What each symbol does to the items:
lut: @>gar, $>veb
far: @>zon, $>beb
kep: @>ded, $>kab
kap: @>zot, $>duk
veb: @>dur, $>lut
dol: @>puf, $>rab
gik: @>ges, $>duf
zab: @>bug, $>fuz
mas: @>lut, $>dur
duk: @>til, $>kap
bug: @>veb, $>gar
zus: @>tir, $>naz
piz: @>beb, $>zon
gul: @>tev, $>fes
ded: @>far, $>pov
duf: @>vuk, $>gik
nim: @>gon, $>bul
vuk: @>fes, $>tev
naz: @>piz, $>zus
sok: @>zab, $>kot
kot: @>nim, $>sok
til: @>bul, $>gon
rab: @>nem, $>dol
tev: @>gik, $>vuk
zot: @>dol, $>nem
zon: @>zus, $>piz
dur: @>fov, $>mas
beb: @>pov, $>far
gon: @>kap, $>til
nem: @>duk, $>zot
fov: @>duf, $>ges
ges: @>mas, $>fov
fuz: @>kot, $>zab
gar: @>fuz, $>bug
tir: @>rab, $>puf
pov: @>kab, $>ded
kab: @>gul, $>kep
fes: @>kep, $>gul
bul: @>sok, $>nim
puf: @>naz, $>tir

The rows follow the links: the fewer symbols apart two items are, the more alike their rows tend to be.

Here are some items, each with a row of numbers. One shown again gets a slightly different row.
gik
-18,8,4,-21,-8,-20,-5,8,-15,4,11,10,-22,-14,-3,-1,37,4,-44,-11,-4,-12,3,7,-1,-16,13,-5,11,-10,-5,-1,-22,-24,13,15,44,23,-37,-28,17,5
pov
3,24,-9,7,12,39,-21,26,0,-14,-3,9,19,-32,1,15,-11,-40,-40,-11,-6,7,9,3,9,30,16,-19,-20,-4,-2,3,17,13,-22,14,-24,-17,17,-23,10,-16
duf
-9,-23,0,-2,-9,-25,31,-25,13,24,-16,-10,-12,37,3,-9,-4,35,50,10,1,9,-10,-6,-17,-30,-9,-11,7,6,15,-24,-12,0,23,-10,-7,5,-2,30,-18,10
rab
15,-15,6,14,-14,-12,-20,30,-6,-3,-13,9,-8,-6,-19,16,46,-34,-25,-13,0,-14,-3,17,25,-9,22,-20,-12,-39,13,11,-13,-16,8,25,-3,-9,-20,-17,16,-4
naz
27,-27,-9,21,-13,10,5,17,9,4,-30,2,0,6,-18,22,-10,-28,24,1,0,12,2,8,30,1,11,-39,-21,-17,29,-12,8,8,-4,14,-44,-37,17,17,-11,-15
zot
8,-12,32,25,9,-7,13,2,8,6,-21,1,3,35,-32,-2,11,24,42,20,-4,8,-17,10,-9,-33,-14,25,0,-15,23,-20,-21,17,-14,5,-21,-4,14,28,14,-5
kep
15,10,2,19,8,20,10,-1,24,8,-21,-3,16,8,10,-11,-39,-13,49,-7,7,11,-8,-7,-10,10,-12,-9,-15,9,10,-6,8,23,-5,-9,-40,-22,30,36,-15,-5
dol
24,-22,20,32,3,-12,4,4,18,10,-32,4,-4,35,-42,12,12,10,43,12,-5,3,-15,14,1,-25,-1,-5,-6,-24,26,-18,-13,10,2,4,-28,-17,8,21,5,-13
kap
3,4,28,17,15,-5,10,-11,8,3,-14,-7,15,37,-25,-7,8,32,46,25,-6,12,-20,10,-25,-23,-20,43,8,3,9,-19,-16,20,-13,-9,-9,5,12,28,16,-4

Each walk starts at a row. The symbols on each line, taken left to right, move it on to the next item.
Each answer is a row, close to the row of the item it stands for.
start 17,8,-13,9,3,32,-14,22,0,-2,-7,4,16,-21,4,14,-18,-42,-22,-10,0,10,5,7,17,22,19,-34,-26,-5,6,8,20,12,-14,8,-32,-33,27,-11,0,-18
$ @ @ @ $
27,-26,6,32,-5,-5,3,14,15,4,-29,2,-7,27,-29,14,7,-7,32,7,-4,5,-9,10,18,-13,1,-24,-11,-24,29,-16,-6,5,0,9,-35,-29,16,22,-3,-17
@ @ @ @ @ @
-13,37,10,-8,14,24,-22,25,-9,-13,7,14,2,-31,-2,9,21,-18,-64,-8,-6,0,8,12,-8,8,12,2,-5,-7,-9,10,-7,-5,-15,14,18,7,-11,-39,30,-10
start 25,-9,-13,17,-3,19,-11,22,11,0,-16,0,7,-10,1,19,-13,-40,1,-11,3,13,8,3,27,11,11,-41,-22,-9,25,1,21,6,-13,15,-40,-37,23,7,-6,-15
@ @ @ $ $ @ @ $ @
8,-7,-11,10,2,5,25,-17,21,11,-23,-9,6,23,7,-11,-36,1,56,2,12,0,-10,-8,-7,5,-11,-17,-6,8,8,-11,9,15,10,-13,-34,-19,22,37,-21,-3
$ $ @ @ $ @ $ $
-3,38,-1,-3,19,32,-23,25,-7,-15,2,14,14,-37,-4,13,3,-30,-54,-9,-7,8,10,10,-1,19,11,-4,-7,-4,-4,7,11,5,-23,7,3,-4,1,-33,25,-11
start 17,21,8,18,20,42,2,8,15,-9,-24,-6,29,7,-1,-11,-31,-20,27,-4,4,6,-8,-1,-11,17,-2,10,-16,7,3,0,9,33,-18,-9,-38,-22,31,23,-2,-8
$ @ $ $ $ @ @
15,29,24,25,27,45,-9,21,13,-7,-27,0,28,0,-7,-5,-16,-25,11,-5,-6,2,-10,-1,-18,12,-3,10,-19,-2,6,2,2,29,-26,1,-35,-16,30,14,19,-13
@ $ @ $ @ $ $
14,30,31,25,26,32,-23,25,5,-8,-22,4,21,-3,-16,2,16,-29,1,-4,-7,3,-14,15,-10,2,2,16,-11,-15,8,5,-9,19,-30,9,-29,-11,20,6,31,-14
start -1,10,24,8,20,8,7,-19,1,0,4,-9,16,23,-9,-15,-10,35,38,24,-12,11,-17,-3,-31,-11,-26,54,14,11,-2,-11,-7,25,-17,-15,-6,14,17,19,13,-1
$ $ @ @ @ @ $
14,7,26,21,8,2,-24,30,-8,-6,-17,14,5,1,-25,14,43,-27,-24,-16,-11,-6,-9,21,10,-10,16,-3,-7,-38,12,3,-29,-3,-12,24,-9,-13,-9,-10,28,-12
$ $ $ @ $
19,21,31,25,17,15,-24,32,6,-6,-17,13,20,-4,-23,3,30,-29,-12,-6,-9,0,-13,22,-1,-7,10,13,-15,-22,15,1,-20,11,-14,18,-17,-12,5,-1,33,-16
start -3,11,10,0,13,7,8,-26,2,-7,15,-17,17,14,9,-21,-26,29,37,16,-1,-1,-9,-16,-29,2,-21,50,12,28,-15,2,1,25,-14,-23,7,14,20,17,-6,6
@ $ $ @ @ $
16,-25,0,5,-25,-13,-17,25,-4,0,-5,14,-15,-11,-9,21,33,-32,-34,-18,1,-15,8,9,41,0,25,-30,-10,-25,5,15,-5,-22,7,26,2,-19,-17,-16,9,-3
@ @ @ $ $ @ @ $ @
-10,10,4,-15,0,4,8,-31,5,-6,20,-17,15,6,23,-23,-36,19,29,12,5,-1,1,-19,-22,14,-18,34,10,30,-22,2,21,16,-7,-22,9,10,23,18,-20,11
start -20,-10,-5,-24,-14,-36,3,-3,-11,6,8,7,-25,-5,6,0,30,8,-29,-12,4,-17,7,0,8,-16,11,-9,15,-9,-6,3,-22,-41,31,7,39,18,-39,-21,4,11
$ $ @ $ $
-14,-17,-20,-26,-24,-39,16,-12,-11,9,18,0,-25,-3,19,0,17,12,-19,-10,14,-20,7,-12,15,-11,5,-19,11,-2,-16,7,-8,-32,39,-2,31,14,-34,-13,-17,14
$ @ @ @ $ $ $ $
1,-21,-7,9,-3,-12,22,-24,12,18,-25,-9,-9,38,0,-7,-23,16,56,-3,8,3,-5,-10,-6,-15,-11,-10,0,8,14,-17,-5,1,17,-10,-25,-9,8,35,-24,5
start -16,26,10,-15,8,-2,-13,13,-18,-6,8,11,-10,-21,-4,4,39,-8,-59,-8,-13,-5,7,10,-7,-6,18,2,5,-11,-5,8,-22,-13,1,12,29,13,-32,-37,27,-4
@ @ @ $ $ @ $ $
-18,-24,-25,-27,-28,-28,19,-21,-1,6,14,-11,-19,-1,25,-15,-3,6,-7,-10,17,-17,10,-20,12,2,-4,-19,14,8,-17,7,4,-26,35,-9,26,14,-20,1,-24,25
$ @ $ @ @ @ $ $
-14,0,-18,-16,-6,-5,17,-31,0,1,25,-16,5,1,32,-23,-36,18,26,5,11,-9,7,-24,-6,9,-13,16,11,30,-27,11,20,2,8,-22,13,18,12,13,-27,18
